Below are the code and all the weights of a small trained network. Each question names an input and a target symbol and asks about switching units off, where a switched-off unit gives its printed mean instead of its output.

import numpy as np


def w(rows, s, z=0):
    codes = np.array(rows[::2]) - 128.0
    scale = np.full(codes.shape[1], s)
    scale[-1] = z or s
    return codes * scale


def norm(h):
    return h / np.sqrt((h * h).mean(-1, keepdims=True) + 1e-5)


def f(y):
    return np.maximum(y, 0)


def softmax(a):
    e = np.exp(a - a.max(-1, keepdims=True))
    return e / e.sum(-1, keepdims=True)


def log_softmax(a):
    a = a - a.max(-1, keepdims=True)
    return a - np.log(np.exp(a).sum(-1, keepdims=True))


def net(x, mask):
    ids = ['αδηλτφω'.index(c) for c in x.split()]
    T = len(ids)
    res = E[ids] + P[:T]
    q, k, v = (norm(res) @ M[0].T for M in (Q, K, V))
    z = softmax(np.where(np.tri(T) > 0, q @ k.T / 2**0.5, -1e9)) @ v
    res = res + np.where(mask[0], z, O[0][:, -1]) @ O[0][:, :-1]
    y = f(norm(res) @ A[0][:, :-1].T + A[0][:, -1])
    res = res + np.where(mask[1:25], y, B[0][:, -1]) @ B[0][:, :-1]
    return log_softmax(norm(res)[-1] @ U[:, :-1].T + U[:, -1])


Q, K, V, O, A, B = {}, {}, {}, {}, {}, {}
E = w([
[129,197,167,30],'α',
[249,111,78,166],'δ',
[89,96,67,141],'η',
[87,94,67,144],'λ',
[103,28,42,187],'τ',
[46,160,93,74],'φ',
[50,114,29,121],'ω',
],0.014)
P = w([
[151,37,175,95],'0',
[128,150,66,120],'1',
[139,119,141,163],'2',
[76,84,250,186],'3',
[133,145,64,115],'4',
[101,145,126,181],'5',
],0.017)
Q[0] = w([
[159,177,144,199],'h1',
[202,140,3,65],'h1',
],0.011)
K[0] = w([
[241,130,119,207],'h1',
[182,2,123,21],'h1',
],0.0088)
V[0] = w([
[20,61,255,127],'h1',
[46,154,92,57],'h1',
],0.0089)
O[0] = w([
[199,42,113,31,252],'h1',
[10,75,199,182,139],'h1',
],0.011,0.0035)
A[0] = w([
[188,195,76,178,129],'n1',
[143,199,122,58,104],'n2',
[132,157,73,81,76],'n3',
[138,94,94,201,128],'n4',
[136,38,159,95,193],'n5',
[147,114,119,215,29],'n6',
[113,224,52,157,108],'n7',
[129,226,83,162,23],'n8',
[176,178,65,134,71],'n9',
[134,203,163,85,88],'n10',
[134,248,75,171,2],'n11',
[91,120,102,206,26],'n12',
[64,152,109,188,62],'n13',
[116,137,69,118,118],'n14',
[116,232,94,173,77],'n15',
[133,189,175,121,96],'n16',
[119,114,37,134,62],'n17',
[52,153,207,166,90],'n18',
[205,90,181,113,56],'n19',
[138,229,102,154,47],'n20',
[69,79,117,135,50],'n21',
[167,178,159,194,26],'n22',
[175,54,98,157,126],'n23',
[158,104,147,200,45],'n24',
],0.014,0.0061)
B[0] = w([
[50,190,152,126,188],'n1',
[116,104,83,185,155],'n2',
[161,143,152,141,167],'n3',
[135,177,140,124,198],'n4',
[106,115,222,133,255],'n5',
[163,129,87,133,154],'n6',
[74,38,180,180,185],'n7',
[181,104,201,109,154],'n8',
[124,64,147,157,174],'n9',
[98,181,98,180,142],'n10',
[198,137,254,76,161],'n11',
[136,97,93,137,167],'n12',
[119,86,117,109,173],'n13',
[153,161,153,157,179],'n14',
[185,96,221,183,164],'n15',
[125,139,52,152,138],'n16',
[160,167,131,141,196],'n17',
[170,95,139,65,184],'n18',
[42,78,145,117,159],'n19',
[174,116,146,135,152],'n20',
[120,173,154,120,183],'n21',
[149,114,179,134,140],'n22',
[94,146,100,105,217],'n23',
[183,112,105,96,145],'n24',
],0.012,0.0091)
U = w([
[100,246,100,78,140],'α',
[132,168,189,192,115],'δ',
[168,122,68,91,50],'η',
[168,120,65,88,62],'λ',
[90,172,62,214,254],'τ',
[52,90,136,61,154],'φ',
[7,241,134,145,36],'ω',
],0.011,0.0027)

Each question gives the input, a string of symbols that net reads in full, and the target symbol t.
The units are the heads (2 rows each of Q, K, V and O) and the neurons (one row each of A and B). Each row of codes is followed by its name. A weight is (code - 128) times the scale printed after its matrix; where a second scale follows, it is the last column's (O, A, B and U).
mask holds one flag per unit, heads first, then neurons. A switched-off unit (its flag False) gives its mean, the last column of its rows in O or B, instead of its output. The means were averaged over made-up inputs and are rounded, as every weight is.
A unit's drop is (log p(t) with every unit on - log p(t) with that unit switched off) / (log p(t) with every unit on - log p(t) with every unit switched off).
The circuit of an input: a set's keep is (log p(t) with only the set's units on - log p(t) with every unit switched off) / (log p(t) with every unit on - log p(t) with every unit switched off). Starting from the 12 units with the biggest drops (on a tie, the unit counted first), units are removed one at a time, each time the one whose removal leaves the highest keep (on an exact tie, the one counted first), for as long as the keep stays at least 0.8.
units of the circuit, in order: the units of the circuit, biggest drop first
most important unit: the unit with the biggest drop
k most important neurons: the k neurons with the biggest drops, biggest first
drop of u: that unit's drop, to one decimal
input ω α δ δ δ, target ω: units of the circuit, in order : (n1 n23 n18)
input ω α φ λ α λ, target φ: 3 most important neurons : (n18 n13 n1)
input λ α τ ω η ω, target τ: units of the circuit, in order : (n5)
input α α τ λ η, target α: 3 most important neurons : (n7 n17 n15)
input α φ ω α τ, target α: 4 most important neurons : (n7 n23 n9 n17)
input λ δ α α τ, target λ: units of the circuit, in order : (h1 n7)
input δ α τ λ τ, target δ: 2 most important neurons : (n11 n7)
input τ φ δ φ α, target τ: units of the circuit, in order : (n2 n10 n5)
input η ω α, target α: 3 most important neurons : (n7 n18 n10)
input ω λ ω τ α, target ω: 3 most important neurons : (n10 n2 n18)
input τ α δ λ φ, target τ: 2 most important neurons : (n5 n2)
input ω α τ δ α, target ω: 2 most important neurons : (n10 n2)
input λ ω ω η α, target λ: 2 most important neurons : (n1 n2)
input α α δ ω λ, target α: most important neuron : (n7)
input α δ λ η τ, target α: 2 most important neurons : (n7 n23)
input α φ δ φ ω, target α: 3 most important neurons : (n17 n14 n18)
input α α α λ η, target α: 3 most important neurons : (n7 n17 n15)
input α λ φ λ δ, target α: 4 most important neurons : (n7 n1 n23 n15)
input η δ α φ τ, target η: 2 most important neurons : (n1 n7)
input τ φ τ λ δ, target τ: most important unit : n1
input η η δ τ ω, target η: drop of h1 : 1.2
input η ω λ, target λ: drop of n7 : 0.3
input η λ α, target α: drop of n8 : -0.1
input λ τ λ, target τ: drop of n21 : 0.0
